Below is a small trained network, with its code and all its weights. Each question gives an input and a class and asks what happens when units are switched off, that is, made to give their printed mean instead of their output.

import numpy as np


def w(rows, s, z=0):
    codes = np.array(rows[::2]) - 128.0
    scale = np.full(codes.shape[1], s)
    scale[-1] = z or s
    return codes * scale


def norm(h):
    return h / np.sqrt((h * h).mean(-1, keepdims=True) + 1e-5)


def f(y):
    return y / 2 * (1 + np.tanh(0.7978845608 * (y + 0.044715 * y**3)))


def log_softmax(a):
    a = a - a.max(-1, keepdims=True)
    return a - np.log(np.exp(a).sum(-1, keepdims=True))


def net(x, mask):
    res = np.array(x, float).reshape(1, 6) / 4 @ E
    u = 0
    for l in range(4):
        y = f(norm(res) @ A[l][:, :-1].T + A[l][:, -1])
        res = res + np.where(mask[u : u + 5], y, B[l][:, -1]) @ B[l][:, :-1]
        u += 5
    return log_softmax(norm(res)[-1] @ U[:, :-1].T + U[:, -1])


A, B = {}, {}
E = w([
[6,164,33,79],'x0',
[129,133,121,125],'x1',
[20,109,220,254],'x2',
[75,42,223,29],'x3',
[137,32,52,158],'x4',
[116,127,124,129],'x5',
],0.007)
A[0] = w([
[249,89,219,154,195],'L0N1',
[111,58,97,171,118],'L0N2',
[132,227,179,93,112],'L0N3',
[85,79,192,41,1],'L0N4',
[155,35,58,129,145],'L0N5',
],0.013,0.006)
B[0] = w([
[38,157,71,87,254],'L0N1',
[154,156,229,143,163],'L0N2',
[202,127,218,93,162],'L0N3',
[55,67,148,87,161],'L0N4',
[155,201,244,55,199],'L0N5',
],0.011,0.0084)
A[1] = w([
[227,209,53,246,98],'L1N1',
[93,52,127,243,117],'L1N2',
[248,1,92,93,203],'L1N3',
[22,165,182,58,255],'L1N4',
[191,60,113,141,140],'L1N5',
],0.0096,0.0072)
B[1] = w([
[42,5,161,26,147],'L1N1',
[145,188,118,128,141],'L1N2',
[99,208,112,51,134],'L1N3',
[196,110,83,179,254],'L1N4',
[119,149,156,74,120],'L1N5',
],0.014,0.016)
A[2] = w([
[5,160,103,102,181],'L2N1',
[192,153,202,151,128],'L2N2',
[65,133,175,199,117],'L2N3',
[103,140,141,172,2],'L2N4',
[65,67,205,60,112],'L2N5',
],0.013,0.0072)
B[2] = w([
[231,50,97,124,210],'L2N1',
[205,169,198,129,252],'L2N2',
[20,191,65,11,234],'L2N3',
[73,180,110,118,106],'L2N4',
[138,24,171,58,231],'L2N5',
],0.011,0.0033)
A[3] = w([
[186,149,29,87,92],'L3N1',
[168,98,57,219,255],'L3N2',
[2,175,148,132,216],'L3N3',
[73,142,119,234,129],'L3N4',
[61,148,220,226,192],'L3N5',
],0.0094,0.0056)
B[3] = w([
[74,147,125,247,200],'L3N1',
[254,72,139,156,253],'L3N2',
[231,141,47,22,160],'L3N3',
[144,146,71,83,154],'L3N4',
[149,237,78,10,159],'L3N5',
],0.0092,0.0073)
U = w([
[138,122,77,145,181],'0',
[73,76,123,88,162],'1',
[146,145,113,117,199],'2',
[112,197,60,76,88],'3',
[143,132,135,121,168],'4',
[142,176,204,112,110],'5',
[62,157,157,166,31],'6',
[6,150,171,197,2],'7',
],0.02,0.0098)

Each question gives the input, the list of numbers given to net, and the class t.
The units are the neurons (one row each of A and B). Each row of codes is followed by its name. A weight is (code - 128) times the scale printed after its matrix; where a second scale follows, it is the last column's (A, B and U).
mask holds one flag per neuron, layer by layer. A switched-off neuron (its flag False) gives its mean, the last column of its row in B, instead of its output. The means were averaged over made-up inputs and are rounded, as every weight is.
A unit's drop is (log p(t) with every unit on - log p(t) with that unit switched off) / (log p(t) with every unit on - log p(t) with every unit switched off).
The circuit of an input: a set's keep is (log p(t) with only the set's units on - log p(t) with every unit switched off) / (log p(t) with every unit on - log p(t) with every unit switched off). Starting from the 12 units with the biggest drops (on a tie, the unit counted first), units are removed one at a time, each time the one whose removal leaves the highest keep (on an exact tie, the one counted first), for as long as the keep stays at least 0.8.
units of the circuit, in order: the units of the circuit, biggest drop first
top k neurons: the k neurons with the biggest drops, biggest first
k most important neurons of layer l: the k neurons of layer l with the biggest drops, biggest first
input [-6,-1,3,-2,-2,-3], class 0: top 2 neurons -> [L0N1; L0N5]
input [-6,-3,-4,8,0,-2], class 1: top neuron -> [L0N4]
input [1,6,-7,4,-4,-4], class 3: 3 most important neurons of layer 0 -> [L0N5; L0N2; L0N4]
input [1,3,-8,6,-2,-8], class 3: top 2 neurons -> [L1N3; L1N1]
input [1,-3,6,0,7,-5], class 5: units of the circuit, in order -> [L2N2; L0N2]
input [-5,0,7,-8,-3,7], class 1: 2 most important neurons of layer 1 -> [L1N1; L1N4]
input [3,7,5,6,4,7], class 2: top 4 neurons -> [L1N1; L1N4; L0N3; L0N1]
input [0,-3,-7,-2,0,2], class 3: top 3 neurons -> [L1N3; L1N4; L0N1]
input [2,1,8,6,-2,-8], class 3: 2 most important neurons of layer 1 -> [L1N1; L1N4]
input [3,-7,6,-7,-3,-5], class 1: top 3 neurons -> [L1N1; L0N1; L1N4]
input [7,4,0,7,-3,3], class 0: top 2 neurons -> [L0N5; L1N4]
input [-5,-3,-3,8,1,1], class 1: units of the circuit, in order -> [L0N4; L3N2]
input [3,-8,0,-8,5,7], class 1: top 2 neurons -> [L1N1; L0N1]
input [2,-2,-2,-8,-8,8], class 1: units of the circuit, in order -> [L1N1; L0N5; L0N1]
input [6,0,3,4,8,3], class 5: units of the circuit, in order -> [L0N2; L0N5]
input [8,8,-6,6,-1,-7], class 0: 2 most important neurons of layer 1 -> [L1N1; L1N4]
input [4,6,7,6,1,3], class 3: top neuron -> [L0N1]
input [-2,1,8,-7,4,5], class 3: top 3 neurons -> [L2N3; L1N2; L0N2]
input [-2,6,5,3,-6,-2], class 2: top 4 neurons -> [L0N5; L1N4; L0N2; L0N1]
input [8,-7,2,8,2,8], class 0: units of the circuit, in order -> [L1N4]
input [-3,-6,-6,7,-3,-6], class 1: top 2 neurons -> [L0N4; L3N2]
input [7,-2,6,6,-7,3], class 0: top 4 neurons -> [L1N4; L0N5; L1N1; L3N3]
input [4,-1,0,-4,-5,-4], class 5: top 2 neurons -> [L0N3; L0N1]
input [5,-3,-8,-4,8,-4], class 3: units of the circuit, in order -> [L1N4; L1N3]
input [-2,3,-8,3,0,-2], class 3: units of the circuit, in order -> [L1N3; L3N2]
input [8,-3,5,3,-5,0], class 0: 2 most important neurons of layer 0 -> [L0N5; L0N2]
input [0,-4,6,0,-1,-1], class 3: units of the circuit, in order -> [L2N3]
input [0,-5,-8,3,0,7], class 3: 2 most important neurons of layer 0 -> [L0N2; L0N1]
